Below are the code and all the weights of a small trained network. Each question names an input and a class and asks about switching units off, where a switched-off unit gives its printed mean instead of its output.

import numpy as np


def w(rows, s, z=0):
    codes = np.array(rows[::2]) - 128.0
    scale = np.full(codes.shape[1], s)
    scale[-1] = z or s
    return codes * scale


def f(y):
    return y / 2 * (1 + np.tanh(0.7978845608 * (y + 0.044715 * y**3)))


def log_softmax(a):
    a = a - a.max(-1, keepdims=True)
    return a - np.log(np.exp(a).sum(-1, keepdims=True))


def net(x, mask):
    res = np.array(x, float).reshape(1, 2) / 4 @ E
    y = f(res @ A[0][:, :-1].T + A[0][:, -1])
    res = res + np.where(mask, y, B[0][:, -1]) @ B[0][:, :-1]
    return log_softmax(res[-1] @ U[:, :-1].T + U[:, -1])


A, B = {}, {}
E = w([
[145,159,115,190,140,5],'x0',
[185,209,89,80,166,122],'x1',
],0.013)
A[0] = w([
[63,91,162,121,97,104,93],'n0',
[100,139,71,195,167,85,173],'n1',
[76,91,96,101,96,204,192],'n2',
[119,141,112,188,141,72,132],'n3',
[114,81,131,69,68,180,158],'n4',
[106,160,107,175,121,153,221],'n5',
[92,149,116,160,144,148,254],'n6',
[167,89,81,142,102,47,89],'n7',
[154,186,73,81,246,161,131],'n8',
[74,45,221,165,119,141,92],'n9',
[106,153,174,118,125,115,212],'n10',
[89,97,190,181,117,152,150],'n11',
[136,150,138,153,75,83,69],'n12',
[140,176,141,207,134,77,94],'n13',
[90,116,98,48,154,224,123],'n14',
[148,229,91,80,188,150,117],'n15',
],0.012,0.0088)
B[0] = w([
[119,99,204,117,187,104,159],'n0',
[99,164,70,158,148,156,194],'n1',
[141,124,95,116,136,135,246],'n2',
[93,139,86,103,172,154,184],'n3',
[79,117,91,126,117,140,228],'n4',
[165,160,79,170,27,80,176],'n5',
[165,115,79,246,59,126,201],'n6',
[74,135,129,93,213,191,168],'n7',
[113,82,168,174,159,84,230],'n8',
[121,96,159,141,198,106,204],'n9',
[162,125,96,141,31,98,170],'n10',
[154,95,157,175,172,81,187],'n11',
[106,162,176,70,191,204,143],'n12',
[103,146,114,80,172,125,183],'n13',
[68,156,68,118,185,147,251],'n14',
[142,84,178,164,173,73,225],'n15',
],0.012,0.013)
U = w([
[61,155,37,87,186,155,90],'0',
[154,71,253,178,192,32,96],'1',
[197,130,32,196,33,81,254],'2',
[163,165,162,26,89,159,78],'3',
[139,169,222,88,100,150,57],'4',
],0.011,0.0048)

Each question gives the input, the list of numbers given to net, and the class t.
The units are the neurons (one row each of A and B). Each row of codes is followed by its name. A weight is (code - 128) times the scale printed after its matrix; where a second scale follows, it is the last column's (A, B and U).
mask holds one flag per neuron, in row order. A switched-off neuron (its flag False) gives its mean, the last column of its row in B, instead of its output. The means were averaged over made-up inputs and are rounded, as every weight is.
A unit's drop is (log p(t) with every unit on - log p(t) with that unit switched off) / (log p(t) with every unit on - log p(t) with every unit switched off).
The circuit of an input: a set's keep is (log p(t) with only the set's units on - log p(t) with every unit switched off) / (log p(t) with every unit on - log p(t) with every unit switched off). Starting from the 12 units with the biggest drops (on a tie, the unit counted first), units are removed one at a time, each time the one whose removal leaves the highest keep (on an exact tie, the one counted first), for as long as the keep stays at least 0.8.
circuit, biggest first: the units of the circuit, biggest drop first
most important unit: the unit with the biggest drop
top k neurons: the k neurons with the biggest drops, biggest first
drop when u is switched off: that unit's drop, to one decimal
input [2,2], class 2: top neuron	n14
input [3,-3], class 2: circuit, biggest first	n14; n15
input [5,8], class 1: top 2 neurons	n15; n8
input [2,-3], class 2: top 2 neurons	n15; n8
input [-4,-5], class 1: top 4 neurons	n11; n9; n0; n1
input [-1,4], class 1: top 2 neurons	n15; n8
input [5,-5], class 0: top 4 neurons	n15; n3; n1; n8
input [3,4], class 1: top 4 neurons	n14; n15; n8; n4
input [6,-6], class 0: top 2 neurons	n3; n1
input [-3,4], class 1: drop when n8 is switched off	0.4
input [-4,5], class 1: drop when n8 is switched off	0.5
input [8,-2], class 0: drop when n0 is switched off	0.0
input [7,-6], class 0: drop when n3 is switched off	0.1
input [2,1], class 2: most important unit	n14
